Below are the code and all the weights of a small trained network. Each question names an input and a class and asks about switching units off, where a switched-off unit gives its printed mean instead of its output.

import numpy as np


def w(rows, s, z=0):
    codes = np.array(rows[::2]) - 128.0
    scale = np.full(codes.shape[1], s)
    scale[-1] = z or s
    return codes * scale


def norm(h):
    return h / np.sqrt((h * h).mean(-1, keepdims=True) + 1e-5)


def f(y):
    return y / 2 * (1 + np.tanh(0.7978845608 * (y + 0.044715 * y**3)))


def log_softmax(a):
    a = a - a.max(-1, keepdims=True)
    return a - np.log(np.exp(a).sum(-1, keepdims=True))


def net(x, mask):
    res = np.array(x, float).reshape(1, 2) / 4 @ E
    u = 0
    for l in range(2):
        y = f(norm(res) @ A[l][:, :-1].T + A[l][:, -1])
        res = res + np.where(mask[u : u + 9], y, B[l][:, -1]) @ B[l][:, :-1]
        u += 9
    return log_softmax(norm(res)[-1] @ U[:, :-1].T + U[:, -1])


A, B = {}, {}
E = w([
[113,50,57,253,1],'x0',
[187,232,131,199,74],'x1',
],0.0093)
A[0] = w([
[189,98,109,127,177,15],'0.n1',
[124,97,137,164,140,82],'0.n2',
[128,105,140,110,94,87],'0.n3',
[119,117,144,91,247,104],'0.n4',
[52,94,81,87,162,48],'0.n5',
[75,107,184,87,134,2],'0.n6',
[79,203,221,147,165,57],'0.n7',
[197,95,90,133,132,109],'0.n8',
[178,112,80,145,104,247],'0.n9',
],0.011,0.0058)
B[0] = w([
[166,156,167,224,52,106],'0.n1',
[206,135,162,171,140,126],'0.n2',
[73,181,163,116,143,120],'0.n3',
[152,105,133,80,91,226],'0.n4',
[135,59,124,75,131,165],'0.n5',
[98,143,70,149,64,131],'0.n6',
[163,97,153,72,57,185],'0.n7',
[76,191,151,117,190,132],'0.n8',
[122,119,132,2,186,253],'0.n9',
],0.0074,0.0063)
A[1] = w([
[90,89,72,135,51,179],'1.n1',
[144,254,90,201,117,33],'1.n2',
[168,116,105,72,145,205],'1.n3',
[86,168,108,108,177,119],'1.n4',
[142,224,171,152,97,108],'1.n5',
[186,95,131,134,26,98],'1.n6',
[109,107,101,77,92,127],'1.n7',
[119,112,103,174,78,103],'1.n8',
[158,142,174,84,221,251],'1.n9',
],0.016,0.0031)
B[1] = w([
[195,218,141,95,89,242],'1.n1',
[77,29,123,102,171,207],'1.n2',
[122,119,144,192,102,244],'1.n3',
[154,104,156,248,108,138],'1.n4',
[85,5,127,103,173,207],'1.n5',
[81,147,116,182,189,206],'1.n6',
[103,137,138,175,194,216],'1.n7',
[201,180,170,75,106,175],'1.n8',
[155,183,84,142,88,254],'1.n9',
],0.011,0.0095)
U = w([
[217,218,114,74,132,212],'0',
[139,27,106,98,183,207],'1',
[135,150,104,254,163,144],'2',
[101,143,146,128,117,6],'3',
[100,142,145,129,114,2],'4',
[89,137,169,134,120,39],'5',
],0.025,0.0068)

Each question gives the input, the list of numbers given to net, and the class t.
The units are the neurons (one row each of A and B). Each row of codes is followed by its name. A weight is (code - 128) times the scale printed after its matrix; where a second scale follows, it is the last column's (A, B and U).
mask holds one flag per neuron, layer by layer. A switched-off neuron (its flag False) gives its mean, the last column of its row in B, instead of its output. The means were averaged over made-up inputs and are rounded, as every weight is.
A unit's drop is (log p(t) with every unit on - log p(t) with that unit switched off) / (log p(t) with every unit on - log p(t) with every unit switched off).
most important unit: the unit with the biggest drop
top k neurons: the k neurons with the biggest drops, biggest first
top k neurons in layer l: the k neurons of layer l with the biggest drops, biggest first
drop of u: that unit's drop, to one decimal
input [-3,-2], class 2: top 2 neurons : (0.n9, 1.n3)
input [-3,3], class 2: most important unit : 1.n1
input [-1,3], class 2: top 3 neurons : (0.n7, 1.n2, 1.n1)
input [-7,8], class 1: top 4 neurons : (1.n5, 0.n9, 1.n1, 1.n2)
input [-4,5], class 1: top 4 neurons : (1.n5, 0.n9, 1.n1, 0.n5)
input [-3,-3], class 2: top 2 neurons in layer 0 : (0.n9, 0.n6)
input [-3,0], class 2: top 3 neurons : (0.n9, 1.n1, 1.n3)
input [0,-2], class 2: top 2 neurons : (1.n7, 1.n5)
input [-5,-3], class 0: top 4 neurons : (1.n5, 1.n9, 0.n4, 1.n6)
input [6,-6], class 0: top 3 neurons : (1.n1, 1.n5, 1.n2)
input [5,5], class 0: top 3 neurons : (1.n1, 1.n8, 0.n9)
input [0,4], class 1: top 2 neurons in layer 0 : (0.n4, 0.n5)
input [-5,8], class 1: drop of 1.n5 : 0.8
input [-1,-2], class 2: drop of 0.n9 : 0.0
input [5,0], class 0: drop of 1.n1 : 0.1
input [-2,-1], class 2: top neuron in layer 0 : (0.n9)
